Every row comes from one small tree of marks. Brackets hold a mark, then the marks that hang from it, in alphabetical order. Every link used is in the known rows. Which tree was each row made from?
Known rows:
[zepa gafefaz kurov [nele tibar]]: [ 15.3  32.8  13.9 -34.8 -16.5  44.4   3.8  -3.9   1.1 -19.4  11.4   7.0
   6.2 -10.3  -1.2   1.2  10.2  -5.6   9.4  -1.8 -14.8 -16.1  17.7  -0.4
   2.8   5.2  16.3 -10.9 -34.6  -7.2  -5.9  16.2  12.2  -8.0   6.3  -5.3
   0.0   0.3   5.8 -12.3   7.3  -7.6  11.8]
[gafefaz [taso [mogor tibar] [sifa bibopi]]]: [-12.5   5.6   2.7  10.4 -19.4  22.3 -10.2  18.3  -1.7 -13.0  16.4  -0.6
 -34.3  15.9 -11.1 -27.1  12.3   1.0  -6.5  -0.8 -22.5  -6.1   9.6  -3.7
 -11.1  -0.7   9.1 -16.4   2.2 -11.6 -15.0  -0.1  25.7 -27.8 -36.5  -8.2
  21.1 -14.4  41.5  17.8  10.9  -5.2 -31.8]
[tibar [bibopi [kurov nele taso] sifa] zepa]: [-12.6  15.5  11.5   4.0  -6.5  11.6   6.9 -27.4   5.5   1.8  10.5   0.6
 -12.4   2.9  -2.5 -11.8 -11.4   2.9   2.0  33.1 -12.8 -17.2  -0.6   6.0
   3.8 -17.5 -13.6   8.8 -10.6  -8.1  -6.3  30.2 -11.1  -8.5   1.5   0.1
   0.2  -9.4  -9.0  29.8 -34.4  -3.3  18.7]
[zepa [gafefaz [taso [tibar kurov]]] nele]: [  6.5  35.0   8.7 -23.3 -16.0  30.5   8.0   3.1   1.9  -9.2  10.8  10.4
  -7.8  -0.6   2.9   0.0  13.0  -1.9  -8.4  -5.6 -11.3  -4.5  23.0  13.1
   2.0  -9.4  19.9  -0.3 -27.8  -8.6 -17.9  17.6  11.5 -15.5   4.5  -1.9
   8.1 -10.6  16.8  -1.4  12.5  -1.8  12.0]
[kurov [taso sifa] tibar]: [-10.7  14.9   4.5  -4.1  -8.1  18.4 -10.4   2.5   2.3  -2.7  10.3  11.8
 -14.0  -7.2  -0.4 -16.0   6.7 -15.4  -3.9  -1.2 -21.8  -6.3   6.4  -3.1
   3.3 -10.3  -0.5 -10.9  -5.1   0.1  -3.3  16.3   7.6 -14.9 -11.3   0.5
  -1.0 -13.3  14.8  23.6   6.1  -8.4  -3.1]
[mogor [tibar [bibopi [kurov nele]]]]: [ -6.8   3.6   9.7   5.9  -5.8  26.7   4.9   6.2  11.6 -13.6   9.2  -4.7
 -12.5   9.7  -1.8  -2.3   0.9  10.6  -6.1  21.0  -7.2  -8.5   2.0   6.2
  -1.6  -7.0 -13.6  19.8  -2.3   1.6  -7.7  15.8  -5.4 -16.0  -0.1  -0.7
  20.1   6.1  15.2  26.2 -13.4 -11.1   1.0]
[nele [tibar kurov] [zepa [gafefaz [taso sifa]]]]: [ -1.2  32.6  14.8 -15.7  -9.8  31.4  -5.9   9.7  -7.9 -11.3  13.2  18.6
  -8.9   4.7  -1.2 -10.5  -5.6   3.0  10.1  -5.3  -0.4 -22.4  31.6  11.3
 -12.9   4.9   5.0 -23.0 -28.1 -19.0 -19.1  15.6  19.8  -9.7  -2.2 -27.3
  21.5  -5.7  25.3  -4.5  11.2  -1.4  10.3]
[mogor [tibar [bibopi [kurov nele] sifa] zepa]]: [ -7.0  12.3  14.8   6.3  -6.3  20.0  11.5 -14.7   9.2  -6.4  10.8  -5.4
 -12.0  14.7  -6.1  -4.8  -4.3  13.1  -0.6  31.4  -6.0 -15.5  -0.5   6.7
   5.8 -11.0 -21.9  17.5  -4.1 -13.3  -6.5  16.7  -9.1 -14.3   1.9  -5.4
  20.4   0.2   5.7  26.6 -35.3  -4.6   4.9]
[gafefaz [taso mogor [nele kurov zepa] sifa tibar]]: [ -4.8  18.5  -5.7  11.4 -17.9  29.6  -7.6  45.2   2.1 -17.7  30.3  20.0
 -37.6  29.1  -5.5 -35.7  15.8  -5.0 -16.6 -11.8 -27.9 -38.2  40.2  -4.1
 -22.3   4.7  18.9 -33.4 -17.3 -14.4  -7.2  24.9  37.7 -25.9 -49.4 -23.1
   8.6 -19.5  43.2  -4.2  16.6   5.7 -40.7]
[gafefaz [taso [nele [kurov [tibar bibopi zepa]]] sifa]]: [-10.2  25.4   8.8   0.7 -21.3  27.4 -13.7  10.7   8.5   0.6  27.1  35.2
 -25.6  25.7   3.1 -27.5  12.9  -7.7 -19.9 -11.7 -16.9 -16.3  24.7   4.6
 -10.7   2.5  -0.4 -17.4 -24.2  -8.8 -16.4  20.9  17.9 -24.5 -34.6  -7.0
  13.2 -19.5  28.3   9.5   5.5 -12.0 -12.2]
[kurov nele sifa tibar [zepa gafefaz]]: [-10.8  30.5   6.5 -18.8 -13.6  33.0 -15.2 -24.5   6.0   6.7  10.8  26.9
  -9.3 -21.1  -1.8 -10.7   3.9 -22.8   7.6   6.5 -19.7  -6.9   1.8   7.7
  -6.7 -20.9 -18.2  -0.5 -12.6   0.1 -18.4  21.0  -6.1   6.0  21.4   3.5
  -6.5 -15.0  -5.7  14.5 -11.8  -5.2   5.9]
[sifa [bibopi [kurov [nele zepa] taso]] [mogor tibar]]: [-20.2  -9.2   4.3  19.7   3.8  22.7 -11.6   8.2  -0.6  -5.0   8.9 -15.5
 -20.8  -3.5 -13.9 -18.8 -17.3   3.9   8.3  22.8 -26.9 -16.7 -11.5  -8.9
 -10.0  -3.0   0.9   0.5   7.0 -21.5 -18.7   9.2   7.6  -7.1 -12.5 -33.2
  19.8   9.1  14.1  14.6  -6.8   7.4 -15.7]
[sifa [bibopi [kurov taso tibar [zepa gafefaz]]]]: [ -3.7  14.8  23.2  -1.0  -8.7  18.1  -5.8 -15.1  -4.8  -6.1  -0.5  -5.2
  -7.1 -15.0  -2.3  -9.0  -7.7 -11.0   7.8   9.0 -27.2   2.4 -21.3  -1.9
  -7.8 -12.0  -9.8   3.6   2.6  -4.6 -27.2   8.8   4.9  -7.2  21.7   1.4
  13.2 -16.0   2.8  18.1   0.8   9.0   4.3]
[zepa [gafefaz taso] kurov [nele tibar]]: [ 14.9  36.6  10.8 -31.0 -22.6  47.0   0.5  -7.4   0.0 -10.9  13.6  19.1
  -1.4 -12.8   2.0  -0.9  16.3   1.5   6.8  -4.3 -14.9 -15.0  24.2   4.3
   8.1   1.7  17.5 -12.7 -41.5  -6.1 -12.9  14.4  14.5 -10.8   1.6  -1.4
   0.4  -3.4  13.4 -14.5  11.2 -10.1  15.6]
[gafefaz [taso mogor tibar]]: [ -4.0  15.7  -2.7   2.2 -13.9  13.3   2.4  22.9  -0.3 -16.0  12.7   0.7
 -25.3   7.2  -3.9 -16.7  16.8   1.1 -12.3   0.4 -21.5 -12.7  21.3   7.9
  -3.1  -8.0  12.1  -5.8  -7.8  -6.5  -5.7  11.0  16.4 -13.4 -25.8  -0.4
   8.4 -18.3  31.6  12.3   8.7   2.6 -23.4]
[kurov taso [zepa gafefaz [nele [tibar bibopi]]]]: [  6.0  26.0  26.4 -21.0  -9.9  32.6  -5.9 -14.1   2.1  -9.5  21.2  11.5
  -7.8  -5.4   1.9  -8.7   2.4  -9.2  11.3  11.1 -18.1 -11.8  14.8  -1.5
  -6.0  -1.1   3.0  -6.5 -20.2  -7.9 -19.1  25.0   8.9  -3.7  15.9  -3.0
  -6.1 -11.6   6.5  13.5  -4.3 -15.1  15.5]
[zepa gafefaz [kurov sifa [taso mogor]] nele]: [ -2.3  35.9  -1.8 -36.1 -21.8  47.2  -7.4 -11.4   9.8  -9.3  19.4  14.5
  -3.6 -20.1 -11.6  -4.4  12.0 -17.9   0.0   4.3 -24.8 -16.5  17.6  -7.3
  -9.5 -16.0  19.0 -24.6 -24.3   1.7  -4.0  27.9  15.6  -4.6   0.3  -0.7
 -26.8  -9.9  -2.1   6.8   2.8 -10.1   5.1]
[zepa gafefaz kurov [nele [sifa mogor]]]: [  1.8  29.3   6.4 -34.5  -8.8  39.3  -0.9  -2.4   7.5 -17.0  12.8  -2.8
  -1.8  -4.5  -2.2 -13.6  11.2  -3.0  -4.4 -10.0 -17.4 -17.6   7.5 -13.1
  -5.9   0.8  25.5 -11.3 -23.9  -4.3  -9.7  17.5  19.8  -9.2  -9.1 -16.8
   0.8  -3.6   9.8  -8.7   5.2  -3.8   1.1]
[taso nele [sifa mogor] tibar]: [-16.6   3.0  -7.2   8.4  -1.7  13.2  -1.5  37.8   5.2 -29.3  23.7  -1.1
 -27.7  33.7 -17.7 -30.0  14.0  -1.7 -23.6  -5.9 -26.1 -22.4  20.6  -5.5
 -12.9  11.4  18.0  -4.4   1.3 -12.1   2.8  19.1  27.2 -23.4 -42.4 -20.9
  -1.6 -13.6  30.6   2.9  14.9  13.2 -43.3]
[gafefaz [taso [nele kurov mogor [sifa bibopi] zepa]]]: [ -4.2  11.7   6.6   3.5  -6.8  31.9 -19.7  31.5  -2.8  -8.4  21.0  10.7
 -29.7  13.8   3.6 -37.5  -0.8  -5.4  -7.6 -21.8 -16.1 -36.0  12.6 -14.0
 -40.4   8.8  25.8 -36.6 -20.9 -11.7 -21.3  15.7  22.2  -5.0 -38.1 -42.7
  33.8 -13.4  46.5  -7.6   8.4   1.7 -26.3]
[bibopi [kurov [nele sifa] taso]]: [-15.7   6.7   7.0   2.8   2.8  21.2  -7.6   2.5   7.6  -4.7   2.8  -1.7
 -13.8 -12.7   0.6 -23.5  -4.9  -0.8  -0.2  14.6 -17.3 -21.3  -3.7  -5.6
  -7.1 -19.3   5.3   1.9  -3.2   2.8  -4.7  28.5  -2.2 -10.8  -5.1  -7.4
   1.6  -6.6   9.1  14.2  -4.2  -6.1  10.5]
[bibopi [kurov [nele mogor] sifa] [tibar zepa]]: [-27.1  15.4  -3.8   2.0  -2.0  19.9  -7.9  -8.0  10.7  -0.1   6.6   4.8
 -11.3 -13.7  -5.6 -25.1  -9.5   5.0 -11.7  29.2  -9.7 -21.8  -4.4  -1.2
 -15.3 -25.4  -6.8   2.8  -4.7 -11.0  -7.4  18.8  -7.9 -13.3  -9.1  -9.9
  15.1  -4.9   2.5  15.7 -26.0  -0.3  14.1]
[sifa [mogor [nele [zepa gafefaz]] [tibar bibopi kurov]]]: [ -7.5  14.7  16.9  -5.8   6.6  31.9   2.1   8.1   4.4 -16.7  21.5  -6.7
  -8.5  34.5 -13.0  -3.4  -6.8  18.2  -7.4   9.2   6.1 -12.4  19.6   2.3
 -18.2   9.1  -8.0   0.8  -2.2 -13.9 -16.3   7.9  13.1  -6.2  -5.5 -36.1
  30.7  16.8  20.6  24.5 -20.2  -0.3 -20.2]
[zepa gafefaz [kurov [taso nele] tibar]]: [  1.0  32.8  12.6 -25.9 -13.4  34.2  -6.8  -5.4   6.9 -10.0  17.2  18.5
   3.3  -7.8  -6.4   3.6  15.7 -16.7  -6.4  -8.9 -21.6  -9.7  15.9   0.0
   5.2  -6.9  -1.2 -10.9 -21.4   1.7  -6.0  20.9  12.5  -8.9  11.7   1.8
 -12.7 -10.3   5.8   8.8   8.2  -3.7   0.9]
[zepa gafefaz [kurov [taso mogor] tibar] nele]: [  3.5  38.7   8.6 -31.2 -25.8  44.4  -4.1 -16.9   8.3  -4.9  18.7  12.6
  -2.0 -18.6  -1.9  -4.9  17.0 -21.5   0.4  -1.1 -28.8  -8.6  13.4  -5.1
   7.2 -13.3   8.8 -20.2 -25.3  -4.6  -8.1  19.9  18.0 -15.8   5.8   7.1
 -12.6 -12.1   1.3   7.2   4.1  -9.7   7.8]
[zepa [nele [kurov taso tibar] mogor sifa]]: [ -6.4  20.5   9.6 -16.9 -11.4  38.2 -16.7   8.7   6.8   2.2  19.9   5.7
 -21.6 -10.7  10.2 -38.0   1.4 -17.3  -6.6  -9.6 -20.0 -29.9   3.5 -22.5
 -22.3  -4.4  22.3 -29.9 -17.4 -10.1 -11.3  22.4   9.6  -5.5 -20.3 -24.4
  22.5 -11.9  27.2   2.2  -4.4 -17.0  -3.9]
[sifa [bibopi kurov] [mogor nele [tibar zepa]]]: [-14.0  -5.5  18.1  18.4   9.4  18.9  -0.3   4.2   0.2 -17.3   5.9 -23.9
 -13.6  26.1 -21.0 -20.4 -11.2  19.5  -5.2  21.1 -13.4  -8.5 -14.4  -7.5
 -16.4   4.4  -2.8   8.5  17.3 -24.6 -17.1  -6.7   9.8 -13.3 -22.3 -31.0
  34.9   8.1  18.6  16.8 -18.3  14.1 -34.1]
[bibopi [kurov [sifa mogor] taso tibar [zepa nele]]]: [-14.6  18.1   0.0   1.2  -8.2  34.5 -12.7 -18.1  12.5  11.4   8.5  17.5
 -15.9 -22.7  -5.5 -22.0  -1.9  -8.4   2.1  23.0 -29.9 -11.7 -17.3  -6.5
  -3.5 -21.2 -11.1   4.1  -0.9   0.3 -15.4  19.8  -2.7  -3.7   2.5  -1.0
  -7.0  -7.6  -7.0  12.4  -9.1   8.4   9.3]
[tibar [bibopi [kurov taso]]]: [ -5.1   7.5   9.2   1.5  -3.4  14.8   3.7   2.1   6.6 -14.4   5.1  -5.1
  -7.9   0.3   1.7  -1.5  -4.5   4.8  -7.4  16.5 -11.3  -6.0  -0.9   4.4
  -6.7  -9.2  -2.3  10.7  -5.6  12.2  -7.6  22.2  -3.0 -10.1   0.0   4.3
   4.8  -4.5   6.0  30.4  -5.2  -5.7  11.0]
[nele [kurov [zepa gafefaz]] [sifa [bibopi [mogor tibar]]]]: [  0.8  15.0  33.0 -13.9   1.6  25.3  -5.9   8.4  -5.8 -13.9  15.3 -12.9
 -21.1   8.0   4.0 -23.0  -9.6  -2.9  11.1  -2.2 -19.7 -22.8  -7.8 -19.8
 -25.3   6.0   0.6 -10.3   0.1 -18.8 -26.9   5.8  13.6   1.6   0.4 -30.0
  31.4 -10.1  25.3   3.7 -16.9  -9.6 -21.6]
[nele [tibar [zepa kurov]]]: [  1.1  24.8  17.8 -21.9  -5.0  24.1  -0.5   6.2  -2.4 -12.3   7.1   9.2
   2.8   1.3  -6.0 -12.4   0.6  -3.8   9.3   5.8  -9.5 -21.3  15.0   3.0
   0.3   5.5  -2.5  -8.3 -19.9 -23.3   0.4  12.3   4.6   3.7 -10.2 -12.8
  10.9  -2.3  12.5  -0.6  -3.1  -3.9   0.8]
[gafefaz [taso [nele [mogor tibar] sifa zepa]]]: [ -2.6  13.5   5.5   4.9   0.2  35.6 -12.3  27.3   7.5 -14.2  22.7  13.9
 -24.0  15.6  -0.3 -23.9  12.0   6.7 -11.8 -12.7  -6.4 -34.4  21.2  -7.9
 -23.7   0.0  12.9 -22.6 -15.1  -8.9 -11.7  12.3  18.4 -11.7 -28.7 -35.6
  25.9  -9.0  51.7   0.9   3.0  -1.3 -19.9]
[nele mogor [sifa bibopi] tibar [zepa gafefaz]]: [ -5.5  12.3  20.0 -14.6  -0.5  28.3 -11.8  16.1 -14.9 -34.0  15.1 -18.7
 -12.4   2.9  -3.0 -27.9 -16.5  -2.2  10.9 -13.6  -7.1 -36.1   5.9 -14.8
 -48.1  19.3  25.1 -37.8 -15.0 -28.1 -21.1  10.9  24.2   7.3  -7.2 -59.0
  40.8 -14.6  40.8  -8.0   1.3   0.9 -16.7]
[bibopi [kurov sifa taso] tibar]: [-15.3   9.9  -4.0   5.0   2.3  16.7  -5.6   4.8   8.5  -3.6   0.7   0.9
  -5.2 -21.3  -6.6  -4.4  -4.1   9.1 -10.1  26.5 -16.5  -8.3  -9.1  -2.4
  -2.9 -25.0  -4.3   8.8  -0.4  13.5  -2.5  19.8  -7.6 -14.7   3.0   0.5
   1.2   0.7  -1.2  25.6  -8.4  -0.2  15.0]
[nele mogor [sifa bibopi]]: [-12.8   2.4   9.7  -8.3  -0.6  15.7  -9.8  17.5  -6.0 -21.0   7.2 -21.2
 -20.4   5.4  -1.8 -34.9  -5.7  -7.3  -5.2 -12.2 -11.1 -18.1 -10.9 -17.2
 -37.4   5.7  23.2 -18.5   1.1 -10.2 -11.9   7.2  11.0   1.1 -24.2 -30.8
  34.7 -15.0  37.4  10.1   0.2  -0.3 -22.4]

Write each row's tree:
[ -6.7  14.5  -0.4  -7.2 -13.5  32.6   9.4   8.2   7.3 -19.9  15.4   2.3
 -21.3   9.8  -2.2 -22.0   2.5   1.9 -13.3  15.6 -14.3 -21.8   2.1  -3.7
 -25.3  -4.4  -0.4   9.2  -5.3  -3.7  -8.2  29.1   2.1  -0.6  -3.6  -4.4
  10.0 -12.5  16.4  13.8 -12.2   5.2  -4.0]
[taso [tibar [bibopi [kurov sifa [zepa [nele mogor]]]]]]
[ -7.1  24.5   3.0 -14.4 -24.8  27.5   1.9 -13.0   3.2   0.6  20.4   7.3
 -15.2   0.8  -6.0 -12.4  10.0 -10.8  -0.7  11.2 -22.5 -11.5   4.7  -4.0
   9.1  -6.4 -16.3  -8.7 -12.0   0.9   3.8  22.8   4.3  -5.2  -4.0   9.2
  -1.8  -9.0   3.7  30.4 -17.9  -6.3  -5.0]
[zepa [kurov [taso mogor] [tibar [bibopi sifa]]]]
[ -9.2  26.1  23.5 -14.7  -9.5  14.2   6.7  -7.7  -3.5  -2.7  14.1   4.0
  -7.6  21.5  -7.0 -14.3 -12.8   1.8   7.8  17.8   3.6 -15.2   9.4  12.9
  -4.4   7.5 -16.2   0.7 -16.1 -25.1  -4.8  19.2  -6.1   0.9  -0.3 -16.0
  27.0  -4.0   7.5  17.6 -24.4  -3.7  10.1]
[nele [tibar [bibopi sifa] kurov zepa]]
[-16.1  11.9  16.7  -9.7  -2.0  28.8 -17.2   5.0  -0.5  -6.6  18.7   5.9
 -28.0   0.7   0.5 -51.9  -2.8  -7.4  10.5   6.0 -10.9 -37.0   7.0 -13.8
 -25.5   1.9  -1.2 -13.7  -4.8 -21.1  -9.8  20.8   5.2   5.5 -13.6 -23.7
  22.1 -13.3  31.2   1.6 -14.8  -9.2  -8.6]
[kurov [nele mogor sifa tibar] zepa]
[  0.6  24.7  16.9 -18.6 -13.1  22.1   9.5  -9.1  -3.6 -11.1  15.2   4.7
  -4.1  14.7  -6.7 -10.4  -2.1   4.0   9.0  15.4  -5.7 -21.9  11.5   4.0
   3.1  10.5 -12.7  -2.6 -22.5 -18.8   2.2  19.7  -1.4   3.9  -4.9 -10.2
  13.3  -3.2   6.3  11.7 -24.0  -4.8   3.0]
[nele [tibar [bibopi sifa] [zepa kurov]]]
[-12.1  16.1  -1.7 -17.9 -10.9  31.2  -8.6   3.4   3.4  -0.1  13.3  18.6
 -14.5  -6.7  -5.3 -23.3   8.2 -14.1   2.7   4.8 -21.4 -19.9  18.7  -8.5
   6.1  -9.9   3.5 -10.2 -14.5  -2.4   5.1  29.8   7.2  -8.0 -18.0   3.8
 -16.5  -1.0   7.7  14.2   1.8 -12.8   1.7]
[zepa [kurov nele [taso sifa]]]
[ -9.8  14.7   2.2   5.9   5.0  -4.5   4.7 -10.5   0.6   0.5   7.3 -15.3
  -9.8   2.0  -8.4 -12.6  -3.5  11.8  -4.6  23.9 -15.5  -9.8  -6.2  -1.4
  14.3 -10.2  -4.0   6.4  -2.9 -13.7  -3.7   1.8  -1.2 -16.9 -16.6 -13.0
  18.2  -1.2  -1.5  20.5 -30.9  10.7  -3.9]
[bibopi [sifa mogor] [tibar zepa]]
[-21.2  21.0   6.9 -16.7 -18.8  33.0 -21.6 -24.5  -2.7   2.4  15.6  13.4
 -21.1 -17.3  -6.4 -28.2  -5.9 -26.9   7.1   2.1 -21.8  -9.9  -9.5  -3.7
 -29.4 -10.7  -8.9 -12.8  -4.9 -13.5 -27.5  14.4   0.4  11.5  12.8 -11.9
  11.6 -21.0   7.8  13.5 -14.4  -1.0  -8.6]
[kurov [nele mogor] [sifa bibopi] tibar [zepa gafefaz]]
[-21.8   9.7   6.7 -10.2  -7.7  32.4 -11.1  11.0   3.2   4.7   8.7   7.6
 -14.5   4.4 -15.2 -13.7  -6.9 -10.5   4.0  11.1  -7.1  -4.5  -1.9   4.6
 -13.8  -6.8  -9.4   4.1   0.0 -15.3  -9.4  14.5  -8.6   2.1  -0.8 -17.1
  23.0   8.3  15.5  19.5  -6.3  -7.7  -8.3]
[mogor [tibar [kurov nele [sifa bibopi]]]]
[ -7.5  12.4   0.8  -7.5 -15.6  40.3  -2.3   0.4   7.4 -18.0  16.9   2.5
 -16.3  -1.0  -1.9 -20.7  -5.3   3.3  -3.0  15.2  -7.7 -24.7   2.1  -3.3
 -28.5   4.0  11.5  -7.8 -18.6  -3.1  -7.2  21.7  -0.3  -4.8 -11.4 -16.4
  16.3  -5.1  16.5   4.2  -9.9  -6.6   6.5]
[zepa [nele mogor [tibar [bibopi [kurov sifa]]]]]
[ -0.6  26.1  13.9 -11.7  -0.3  25.2  16.2  18.8   2.3 -26.5  27.4   8.1
  -9.5  34.3   0.1   3.1  -3.1  -2.6  -7.9  -0.1  -6.5 -23.4  27.4  11.0
 -17.5   8.7  -2.3   0.7 -22.0 -16.0  -7.6  29.1  12.0  -6.1   3.0 -25.5
   6.3  -7.5  15.7   8.4  -8.2   6.5  -6.0]
[taso [nele [zepa gafefaz]] [tibar [bibopi mogor] kurov]]
[-21.8  17.9  -3.2 -15.3  -1.2  17.7  -9.7   9.0   5.6   2.2   5.6   5.9
 -10.9  -0.3 -13.6 -14.4  -8.3  -6.5  -4.7   6.7  -5.6  -6.8   0.8   6.6
 -15.6  -7.0   0.6   0.2  -2.3  -3.5  -6.5  13.0  -3.5   5.9 -12.9 -16.2
  10.5   2.6   5.3  15.5  -2.3   4.9  -4.8]
[tibar [kurov [sifa mogor]]]
[  7.6  23.2  19.9  -9.2  -8.4  32.8   1.7 -11.6   3.7 -19.2   7.1  -4.3
  -9.4 -10.8   1.8 -17.0  -3.1   3.4   6.9  14.6 -13.9 -21.8  -0.8  -4.3
 -16.0  -6.1   4.7  -2.4 -11.0  -7.2 -20.8  10.5   9.5 -13.2   9.9  -5.0
  16.0 -11.9  11.1  -5.1  -6.5   6.9  12.7]
[bibopi [kurov [zepa gafefaz [nele mogor tibar]]]]
[ -2.9  20.1  12.8 -11.8   2.9  32.4  -3.2  -3.4   9.1   2.3  19.9  12.2
 -13.4  -7.0   0.5  -6.1  -6.7  -5.9   8.2  20.9 -18.6 -27.1   8.9  -8.3
  -3.3 -12.4   1.3 -10.1 -13.6 -21.0  -6.4  14.2  -4.1   1.4 -11.9 -21.3
  -1.9   0.3   6.0  10.1 -28.1 -18.0  -0.7]
[bibopi [mogor [tibar [zepa [nele [kurov sifa taso]]]]]]
[-24.1  21.7  18.9 -17.8 -10.8  23.2 -16.5 -16.6  -2.1  -6.7  15.2  -2.1
 -14.5  -2.9  -0.3 -35.6  -7.1 -20.7  -2.2  -8.8 -14.7 -17.0  -3.9  -6.5
 -26.8  -4.8   6.6 -20.9 -10.8 -32.5 -23.6  13.6  10.0  -1.3  -4.3 -30.1
  29.1 -25.5  22.3   7.3 -12.2  -8.8  -6.6]
[kurov [nele mogor [sifa bibopi]] [tibar [zepa gafefaz]]]
[ -1.0  30.9   4.8 -29.4 -10.9  39.1  10.1 -19.3  10.1  -3.3  18.9  23.1
  -3.4   4.4   4.7  -3.6   0.2  -8.6   3.6  15.6 -11.9 -18.1   7.2   0.0
  -3.1  -4.8  -3.8  -0.7 -31.4 -11.0  -0.5  25.0  -6.5   5.5 -11.9  -3.6
 -12.8  -2.9  -7.9  11.6 -27.4 -13.4  16.5]
[tibar [bibopi mogor] [zepa [kurov sifa] nele]]
[ -7.5   8.2  10.4  -3.7   4.2  29.8 -10.1  34.6   4.4 -13.3  21.2  -7.8
 -19.8  19.7   1.2 -24.0  -8.8   7.8  -5.1  -4.2  -9.4 -34.9  11.9 -15.6
 -28.2  13.8   6.6 -17.5  -9.0 -15.3 -14.8  17.2  17.3   1.4 -27.0 -51.4
  39.1   7.5  34.1   8.3 -10.2 -10.0 -26.2]
[nele kurov [sifa [mogor [tibar bibopi]]] zepa]
[ -9.1   6.7   9.8  -2.2  -3.5  20.7   0.3  -2.8  -0.2 -10.5  18.5   4.3
 -18.0   4.4   5.6 -12.8  -7.1  -1.6  12.7  18.9 -12.0 -19.0  10.9   7.2
  -2.0   5.7  -4.8   4.6 -19.3  -9.2  -2.6  19.1  -8.4  -1.3  -9.7  -9.4
   4.8  -1.0   7.3  13.7 -20.4 -17.6   2.5]
[kurov [nele [tibar [bibopi mogor]]]]
[  5.7  18.4  16.1 -20.3  -7.0  29.3  -2.3   0.2  -0.7 -21.0   5.9 -12.9
  -3.4  -3.3   2.8  -9.7   2.7 -11.5   1.5 -13.2 -18.2  -5.0  -5.5  -7.7
 -19.3   0.3  32.6 -12.7 -19.0  -3.6 -19.2  13.5  14.2 -13.0  -1.0 -19.5
  14.2 -13.1  15.5  -1.0  11.1  -5.1  -0.2]
[zepa gafefaz [nele [sifa bibopi]]]
[ 15.1  28.2  23.3 -19.4  -7.5  31.7  -1.5  -8.5   0.7 -13.3  10.2   6.9
  -3.5  -8.1   2.7  -7.5   5.5  -8.4  14.5   5.1 -17.1 -12.0   9.4   1.2
  -4.1  -1.5   6.6  -4.6 -20.5  -8.0 -17.9  11.9   8.8  -7.7  11.5  -2.9
   4.4  -9.5   7.4  -2.8   0.5  -2.6   9.2]
[kurov [zepa gafefaz [nele tibar]]]
[-15.6  17.6   8.4 -11.4   5.6  23.5 -10.6  -5.6   0.7 -18.9  16.1   1.0
  -5.6   8.7 -21.6 -13.8  -6.9   7.9  -2.3  11.2  -6.2 -19.9  14.3   2.3
 -24.5   3.3   7.5 -12.6  -6.4 -15.7  -9.9   9.2   8.7   6.4 -13.4 -34.5
   3.5  -3.3   7.5   7.9 -16.3   1.7 -22.4]
[kurov [sifa [mogor [nele [tibar [zepa gafefaz]]]]]]
[  0.8  17.8  11.7  -7.5  -7.4  37.6 -18.3  25.7  -5.2 -20.7  21.2  11.5
  -8.4   6.6 -11.1 -10.2 -11.7 -13.7   8.5  -9.4 -19.3 -32.5  16.7  -2.3
 -40.7  17.1  17.6 -34.5 -26.6 -13.8 -17.2  21.4  17.2   4.0  -7.9 -46.7
  14.9  -5.5  18.3 -12.9   9.3   3.4 -23.8]
[taso [nele [kurov [sifa bibopi]] tibar [zepa gafefaz]]]
[-16.6   2.7  -4.6  -2.1  -2.2  21.4  -7.6  -6.4  -2.9  -1.3   7.9   4.3
 -19.4 -11.5  -3.4 -13.3 -12.1 -16.0  14.2  14.1 -22.6 -11.3 -10.6   0.6
 -14.8  -8.4   4.9  -1.4  -9.5  -4.2  -6.7  15.1 -12.6   8.8 -11.7 -13.4
  -4.2  -4.3  -2.0  13.6 -16.2  -4.4  -8.4]
[kurov nele [sifa [bibopi mogor]]]
